Each row is followed by its class number.
[  87 -122 -147  -84 -302 -385   95  299 -378 -134  -42   44 -172  121
  398  -34  411 -107 -169 -180   12  463   25  272  141  337 -161 -196
 -127 -178   46  106  218 -405 -117  -45  165 -131  286]	8
[  91  -38   43   70  366 -121 -157   96   83 -330  166 -117 -130  -24
  -58 -172   95  115 -222  -64   -6  279  197   27  -56   26 -276 -117
  156  116  193 -177   87  -42  126  426  -69 -140   53]	5
[  31  -38 -388 -193  -81 -164 -111  187   76   64   46 -115  -50 -107
  244   -6  260  116   26  155   13  250  -98  -25 -199   99 -397  -70
 -370   18  236 -214  252   -3  422   35  203  175   21]	4
[-103  185  188   36   95  -94  331   36   88  111 -393  299  396 -419
  224  470   12  387   56   69 -126   -4 -251 -272 -265   45  357  -64
  820  -31   15 -831  -22   29   82  276  392 -415  -22]	5
[ 317  286 -313  -22  -34  209 -421  -40  466 -168 -525 -103 -270  439
  367  -70  -28  151  -95  115  -89 -244  -52  -93 -211  -11  174  196
 -148  762  -31 -571   41  333 -255  169  224  138 -188]	2
[  39 -139 -268  -24  -48 -110   85  123 -503 -175   20 -155 -159   81
  472 -430 -303 -127   70  -92  275  118   16  -13 -109  123  287  -18
 -163   45  -48  172 -280  438 -111  265  325 -262 -114]	3
[ 100   57 -196   99 -112   33   19  -59  173  -12  -52   -2  234  186
  189  -57  -91  244   -9  157   40  -60  -21 -352 -188  -77  -76 -135
 -206  392  203 -620   63  -14   49  251  237  -46   -4]	2
[ 163  -78  198    7   91   52  242  -43  331 -140  177 -110   47 -188
  -55   52 -378  118  -95   34  341   46  440   50 -203 -303  -58  211
  112  111   60   49  417 -284   38  113  -72 -169  -88]	8
[ 514   73   90 -176  339   79   71  -77  174  381   85 -480 -361  154
  286   29   69  -93 -122   27  353  131  361  238  234 -166 -450  294
  126 -335 -201  -52   52 -294  178 -177  123  401 -210]	6
[ 488  -33  190   68 -498  162  210 -806  -94 -324 -325  -87 -260  347
 -237 -125  304 -122 -311  -54 -301  -19   34 -598 -223  337 -325 -181
 -323  218  -73 -186  417   97 -204   80  -35  -33  -88]	4
[-287  180   -4   43  -65   38  458  -61  -46  -40 -150  416  539 -389
 -372  158 -279  137  239  193 -100 -100    8  128   38  -76 -176   18
   70 -132   74    3  286  -33  181   43  -71 -343  -56]	2
[-112  -77  -95 -241  -21  127  271  189  -74 -232   25 -164 -157   48
   42 -316   74 -106 -207  -39 -301  107  249  185  108   15 -534  170
  -40 -220 -223  306   41  387  139  137 -159  -85   38]	3
[ -48  100 -179   78 -229  106  258  122  340 -404  -62  107  265  -59
   52 -183 -165    7 -107  148 -167  -77 -105  107 -205   20  106  -11
 -276  253 -110   42  438  286  305 -250 -157 -254   58]	4
[-386  -43   21 -194  -22  -69  169  303 -125  -41  -80   38   78  -17
   20   78  206  169  118 -102 -140  143 -739  -33  235  108  206  437
  201  277  227 -176 -134  357  -63  -63 -114   46  -95]	0
[ -30  168 -290  -61  -35  250   28  140  -34 -168  -55  188   80 -149
  479   97 -319 -112  324  -33   62 -128 -206   36 -383  -65  451  294
  185  140 -205 -153  -50  320   97   55   51  -88  101]	8
[  20  -67  -73   54  -51 -137   53  124 -148 -105  -26    5  219  -86
  108  -11   73  240  -48   43 -134   47   77  119   77   45 -383 -163
 -335 -231  166 -336   -4 -211  203  109  240 -259   74]	10
[  71 -305 -118 -100  -83 -257 -100  -98 -453  165 -262  274  -23 -110
 -228  -70  263 -211   19 -530  333  -20  162  417 -113 -103  -21   97
  -14  696 -292  495  -91 -326   -8  192  -36 -203   98]	8
[  13 -316   93 -292  -14 -186 -139  112 -137  -84   96 -205 -303 -193
  -72 -178  364  302 -300 -267 -105  144  175   92  146  188  -92  249
   65  -77  -15 -138  -31  182  -57  262   50   10  142]	11
[ 757  -32  276  369  114 -237 -144  -38 -122   59 -182 -727  -81  495
   48  -63  562 -104 -461  115  -60  376  180 -227  124  163 -331 -431
 -484  251  168 -108 -140 -442 -196  -98  256   28   38]	6
[ 529   71   18   16  199   59 -495  213  274  -92  -30 -600  -33  290
   31   14  315  -29   46  414 -186  -72   45  -61  -78   59 -373 -200
 -574  359  218 -104 -138    1 -148 -227 -246  461  124]	7
[-572   78   70   67  138  140    5  112  542  451 -153  327  162 -264
 -251  279 -208  159  317  -40  241 -332  -10 -109  -90 -100 -171   49
  378   65 -289 -319  114   77  700 -110   42  -72 -102]	7
[-240 -198 -242  -99 -429 -372  357 -146 -336  172 -142  218 -375 -257
  214   35   -2   92  201 -201  223  -42   37  -89  142  200  660  159
  298 -172 -185  286  179 -306   34 -144  290 -199  140]	10
[ 143   50   23 -154  400  434  184  -55  343 -264   82 -232 -438 -253
  164  -39 -615  143 -128  181  231 -372  447  244 -176 -310 -330  336
  199  -34  -28    9  285  300   64  259 -175  137   88]	9
[ 301  234 -172  262 -400  252  183 -178  176 -451 -153   60  181  -68
 -184 -214 -187   51   22  207  -20   95   17  482   10 -209  123   19
 -353  276  124  383  306 -165  -51 -404 -354   15  139]	7
[-210  -34  185   58 -148  -19  274   72 -239  224 -108   68   44  -80
  -85  -53 -273  -20   15   13  -36  166  -15 -128  115   43   18 -314
 -132 -234   33  121  139   18   44  -97 -103 -132 -100]	3
[ 241 -196   64  -98 -157 -338 -705   60 -495  -97 -297 -250  -99  -13
   32   42  499 -282  -54  -80 -167  202  -87 -353  -76  321  499 -310
 -113   13  180  269 -168 -285 -374 -122   88   28   71]	8
[  64  265  -17  -94  -72  472  -27 -261  858 -212  421  121  344  230
 -124  121  268  108   49  203 -329 -164 -291 -231 -189  151 -764  236
   10   33   58 -581  105  176  -39  -66 -173  -91  147]	4
[-104  -88   51  -55  229   66  217  167   -6   29  139 -205 -190 -161
   50   50  -77   88   25  -81  153   17   88   45  -22 -127  114  459
  446  104  -95   48   10   77  264  197 -174  188    5]	11
[ 360   15 -319 -233  203 -104 -388  217  221 -153  210 -493 -520 -160
  523 -119  -60 -141   61  107  591   87 -267  198   62  122  256  382
  323  287   58   -5 -166  133   95   83   26  -35 -385]	5
[ -60  126  -40  272  435  165 -311  211  268 -112   77  262  721   -9
 -242   44 -235  130  144  604 -258 -122 -147  -57 -252 -278  110 -341
 -233   89  388 -403 -189  -46  170  -69 -276  186   74]	9
[  29  -11  -62  176  414 -520 -387  133 -471  -74 -466 -387   22  324
  -78 -250  274  -99 -207  113  -96  118  326 -216  -28  155   30 -323
 -388  175  360  -48 -348  147   52  269  363  398 -459]	4
[-131  143   80   63 -261  148  362  -82   19 -133   12 -103 -219   -5
 -108 -239 -209  117   99  185  -20   45 -383 -210   76  107  461  -41
  142 -122   71  205 -134  188  -55 -127 -270   -1   77]	9
[ -39 -249  -30  -72   71 -232  258   10 -501   78  -57  135 -309  -14
   -6 -107  171 -129 -344 -268  130  402 -142  472  -35  251 -205  427
  -80    6   82  438  145  -72 -234  196   17  118   18]	6
[-112  -92  -91   72  -40 -484   78  372 -819  158 -332 -186  329  122
 -205 -548  176  -66 -429  -38 -152  -29   59  392  550  172  151 -374
 -319   27  105  460 -156  167  301   69  162 -135 -307]	7
[-309  110  -42  -61 -388  -55  519  302 -341  149 -610  171  -24 -422
   99   88 -137  196  227   65  127  286 -394 -322  373  221  579 -230
  459 -323 -378 -446   51 -104  570   70   47 -680 -145]	7
[ 260  128  117   63   16  -28  234   32   -7  134 -468 -217  206  -30
   -5  114   25  -30  -23  261 -222  123  419  225  394  -60 -630 -109
 -539 -334  -39   30   36 -284    4 -615  189   23  -45]	7
[-364 -226  263  320  135  163  645 -161 -139  360  213  -64 -229  -88
 -229   39  -86  409 -166  -69  363  488   55 -316  229   61   51  195
  518 -671 -246 -372  104   76 -174  574  -23  279  -28]	0
[-194    2  -96 -126 -321   92  135   11 -137 -285 -167    8 -299   10
  -93 -136  417  126  -17  -96 -218   17 -397  128  374  325 -643  266
   56 -138 -150 -234 -391  301 -167  387  -65 -257   71]	1
[ 370  197  240  149  308  262  -77   36  341 -121  183 -459 -264   13
  -76  -97    4  288  -13   98 -326  351  299   40  -66  -12 -348 -152
   14 -345 -106   65  110 -108   60  115 -284   52  293]	2
[ 631   10 -138    0   18 -149   26 -149   -7   26 -360 -332 -133  201
  198 -167   80  123    8  187  124  -44  505  106 -184 -150   79 -130
 -401   87 -261  119   82 -287 -248  129  277  -50 -104]	4
[ 220  -81 -282   95  168  -31  183  242  104  -23  380 -399  270  163
  420  -24 -385  215 -127   68  268 -126   48   42 -459  178 -146 -148
 -366  634  -13 -317 -151  601  486  447  209  142 -236]	3
[ 194 -137  278  322  150 -105   36  -81 -273 -173  -84 -141  146   62
 -527 -143  155  229 -244   82 -119  201   22  -49  264  257   24 -173
 -154 -129  -98 -115  242   22   12  219 -135  119   53]	8
[-395 -128   23  -56  -52 -365  118  208 -329  -98 -211  385  219 -112
   90  223  -95  -98  108  128 -160  -71 -191 -246   61  380   30  -77
 -127 -311   37 -279  434  219  139 -103  222   74  -67]	5
[ 166   42 -154  -28  -88   33  423 -337  224 -200 -142   82 -111   13
  138  142   78  102  -90  181  181   14 -426  140  215   27 -101   44
  -81 -122   36 -330  -53  -76 -147 -205  156   -2 -166]	8
[-125   53   52 -284 -123 -223 -336 -108 -302 -127 -631 -125 -295  179
 -441 -180  456 -288  164   59   -2  145 -340 -414  444  494  -45 -160
  -85  -28    6   71  -96  210 -252  -62 -122  -38 -511]	0
[-280 -370   89   54  107  139 -200 -253  243  190  541  -20 -418  311
 -250 -129  -16 -117 -191 -633  638  126  209 -336 -309   57  -89 -258
  -21  276 -193  180 -130 -146  187  264 -101   93  119]	1
[-412 -134 -195   82  273 -160 -336  450 -258  -64  -10  242  202  -81
   29  -71  -50 -170   45  -91  267  256 -342  160  -23   28  506  424
  149  165  102   10 -337   37  -98  218  -31   26 -152]	7
[ -73   15 -207  362 -578 -204  146 -300 -899 -249 -577  224  226  168
  221 -252  287 -286 -151 -267 -158 -283  -72  251  179  379  236 -233
   11 -155 -131  176 -796    1 -131 -100  432 -179  -27]	7
[ -19 -275  -52  250  311 -292  588   53 -412  253  156  -66   82  -23
  -65 -218   60  -44 -376  -27  387  498   64  218    7 -284  307  418
   28  -39   47  229  102 -212  -68  313  101  295 -141]	1
[ 270 -326 -131   10   34 -364 -176  162 -795  181  146 -418  186  189
  176   60  172    0 -126 -133  281  365  458   77  -55  219  438 -127
 -184 -111  152  462 -342 -484 -138  163  334  386   10]	3
[-223  -14 -211   28  258  227 -608 -125  124  138  260  219  233  228
 -191 -171  -51 -516  -14 -333  121  -38  286 -490 -573 -259   26  -70
 -202  151 -239  237  402    2  197  306   48  120  143]	11
[ -71  114  114    1   28  376  -91  -87  107  -83   19  122 -236 -490
  184  393 -334   54  263  113 -130  -77 -111 -260 -150 -134  -83   60
  287 -319   46 -476  -94   85 -122  151 -183  -22  221]	2
[ 284    7   20  101 -218  -52  296 -157  -65 -180  -15  111  -86  146
  -30 -129 -333  100  -56  359   70    7  109  326   55   58 -258 -138
 -128  -36  149  161  -20 -176  120  -25  -32   -2 -127]	6
[ 104   73 -105  -94   24  -36 -246 -133  -68    3 -161  -41 -182   17
  -42   11  351 -217   -4  -85  -27   56 -360  -57   48  123  231  103
  159  296   50  152 -229  -27 -324  -10  -66  -58  -35]	11
[-139  -27  134 -164  139   96  -14  145 -107  304  159   16  121 -188
 -111 -162  -98  -53  127  184  211  196 -394 -123   88 -114   65  310
  280 -389   72  -15  -40  -20   40   41  -93   86  -26]	5
[ 197 -199  -81 -176  155 -123 -241  -19  -33 -157 -157   50 -256 -302
  266  177 -156  137 -116  -90  149   50  415  136 -388  267  197  347
  167   13  -86 -231  209 -259  134  127    2  180  -11]	0
[-765 -283  168  -70 -112 -182  145  143 -526  134  -62  191  -78 -404
 -407 -407  -79 -275   39 -373  252  145   94 -628 -123  168  272   -4
  302 -408 -524   69   86  538   51  758 -107 -359 -110]	2
[ 109 -269  -83  241  352 -128 -413 -100 -236   95  153 -205   -3  206
   67  202  204  199   88 -389  162  -86  366 -227 -483   48  455  -94
  213  142 -357   88 -150 -106 -215  780  250  297  136]	3
[ 151   84   38    9   88    3  150  140    7  -84  175 -196 -449  103
  322 -115   22   79 -249  -53  137  180    4  235   92   49 -164  116
  390  -23   80 -303 -216  213  367  228  113   70  -74]	6
[ 199 -141   70  194 -319 -386  343  217 -739 -244 -189  -56  521   65
  -19   16  127    6 -136  132 -144  368 -172 -186   44  193  885 -492
 -168 -145  -53  134  266  -80   72   49   50  -58  -74]	6
[ 149 -324  403  238  426  -77    9  148 -131  285  376 -343 -232  487
 -136 -184 -142  373 -290   -6  -16  255  -71  -17  151 -254   83 -101
  113 -166  -42   14  -34  -73  267  520 -174  630 -237]	8
[ 610  131  -20   55  386  190 -242    0  189 -225  131 -229  116 -115
  262  104   62 -103   95  151  143   98  215  313  -70 -213   52  116
  306  -56 -237 -140 -673 -291 -144  -76  -41  -35  220]	1
[ 306 -106   85 -135 -119  110  159   36   11 -222  105 -420 -522  196
  225 -148  109  -37 -329    1   26  309  209  325  390  -51 -226  183
   76 -239   62  298 -123 -129  -78 -246  -41   72  -79]	1
[ 241  102  -36   62  265  411 -532   18  412 -240  307 -125   26  447
  168 -205   -2   -9  -31  -80 -129  152 -232  -25 -127  -93 -242  165
 -327  119   85 -274  -71   39  -25 -116  -59  118  172]	2
[ 298   34  374  215 -142  -63  -32 -216 -298 -201 -330 -125   21  287
 -343  -95  249  151 -192  152 -355  -49 -241  -78    9  352 -156 -188
   47  195  233   46  -11   46 -306  233  -44   -8  -20]	2
[-348  -96 -256 -102  388 -154 -539  -55  -85  302  -76 -161 -729   16
 -104 -231   44  -12  216 -340  262  -80  369 -299  110  205  -23  203
 -103    4 -186  -62 -193  140   98  309    2  400  -49]	6
[  39  203 -167  234  695  -58 -599  -96  312  319   38 -115  192  310
  -26    3  142 -184   44  103   48 -164  180 -534  -98 -106 -291 -528
   93  418   90 -387 -437  -37   16  351  316 -152  -77]	0
[   2   15  325  -59 -111   52   32 -270  287 -186 -191  165  220 -425
 -459  506 -292  224  353  211   51 -350  129  138  -10  -20 -359    7
 -113   20  307  125  138 -443   63 -482 -200 -109  -22]	6
[  44  -68  294  198  214  379  129 -535  324 -305  142  136   -8  -31
 -455  -75  -19  372 -126  -72 -298 -108   60 -286 -200 -224 -101  301
  316   54  -13 -318  420  247 -523  599 -380  -21   36]	9
[ 437  182   42   38   80  154  -87 -148  308 -152  -10 -116   92 -107
   25  392  154   55   64  101 -210  -68 -196  152 -224 -212  145  100
  175  417  123  203  117 -241 -257 -169 -164   81  249]	5
[ 499 -124   31  111 -104   74 -156 -204 -146  -69   -2 -221 -135  -69
  197  228   18 -279  -48  -37  391  167   85  189  -87  -84  397 -240
 -187 -147 -130  443 -196 -560 -506 -327   -9   74  167]	2
[ 434 -103 -203   -5  -98  -20 -260 -212   86  -65   66 -335 -169  255
  123 -206  260 -307 -121 -129  100 -138  394  -33  -67 -129   45  177
 -373  182 -327  290 -170 -253 -113 -144   82   75   70]	6
[-265 -234 -281  172  538 -152 -516  163 -501  222 -293   -2   -3  142
  207   37  315  -31  -43 -165  306  120 -346 -312 -113  332  326  202
  157  -43 -149 -590 -284  262 -331  749  364  404 -181]	8
[  42  215   41  134  405  207   -7   75  243   -4   15  -27  270  -12
  -51  -71  -46   30  109  173  -43   25 -227 -163 -192 -318  189  -41
  292  322  143 -252  -87  256   19  131 -100 -104   13]	8
[-423 -397 -386 -245 -327 -168   62  188 -538 -173  119  289 -172   88
  -65 -351   67 -209  -30 -433  331  157 -200  140  -86  168  248  353
 -200  367 -251  396  -98  397   88  434   41  -93  -17]	11
[  47   72  -11  184  344   62 -332  161 -120  144   -5 -220   68  137
   54  237 -225  -33   33  115 -179   29  350  -94  223  -72 -399 -355
 -311  -38  131  -74 -211 -145  141    4   65  291   43]	5
[-101  -31  -36   44  282 -173 -105 -106  -92  185  -31   21   12    2
  -88  204  168 -148  152   44   90 -110 -144 -190  106 -121  165  -75
  118  -90    7  -84 -137  -74   82   -6   65  325 -208]	2
[ -35  181    2 -128    6  309   83  169  329  -79   80   37  324  148
   41  -52   76   84   67  282 -304   -4 -360 -108  -17   -6 -528 -239
 -119 -322  -35 -357   73   65    9   66 -244 -152  139]	10
[-379   75  -72   31 -224 -211 -143   76 -343   40 -354   97  322   33
 -463 -468   -5 -349   86 -322  352  176   80  -59  177 -147  433 -202
 -334   60 -239  399 -442  -88   77   -6   36 -263 -327]	5
[  -4 -133  105  -22   62 -155   72   37 -161 -246 -284  -88  114  113
 -314 -233   82  254 -142  120 -166  -79 -334 -102   81  105  139  119
 -240  400  225 -123  128  368 -275  301 -132   -1 -257]	7
[  60  -92  -88 -277  129  -71 -280  393  -64  -68    9 -217 -324  -97
  373 -452  116  162 -212   21 -260  -87  249  125 -177 -239  190  146
   13   -3  266  -78  197  338  -38  165   84    4  246]	10
[ 355   13 -425 -130 -572 -286  350  -64 -542 -367 -124 -124 -448 -123
  474 -293 -126 -184 -320 -129  208   20  121  360   16   82  453   88
  -81  135 -205  155   55  237  294  279  114  154 -226]	9
[ 143  164   57  179 -161   39   25  -83  272 -265 -188  143  145  -66
  296  349 -140  120  -26    4   40 -139 -248  200   37  111   89  188
  243  202  -20 -465 -131 -176    4 -249   72  -17  -26]	0
[ 372  -34  249  339  -57 -218  435 -256 -311   73 -338 -302  140  362
   50  -98  -41  175 -293   41  117   46  524 -334 -261  -93  201 -631
    9  206  137 -165  125 -358  105  296  199  120 -247]	3
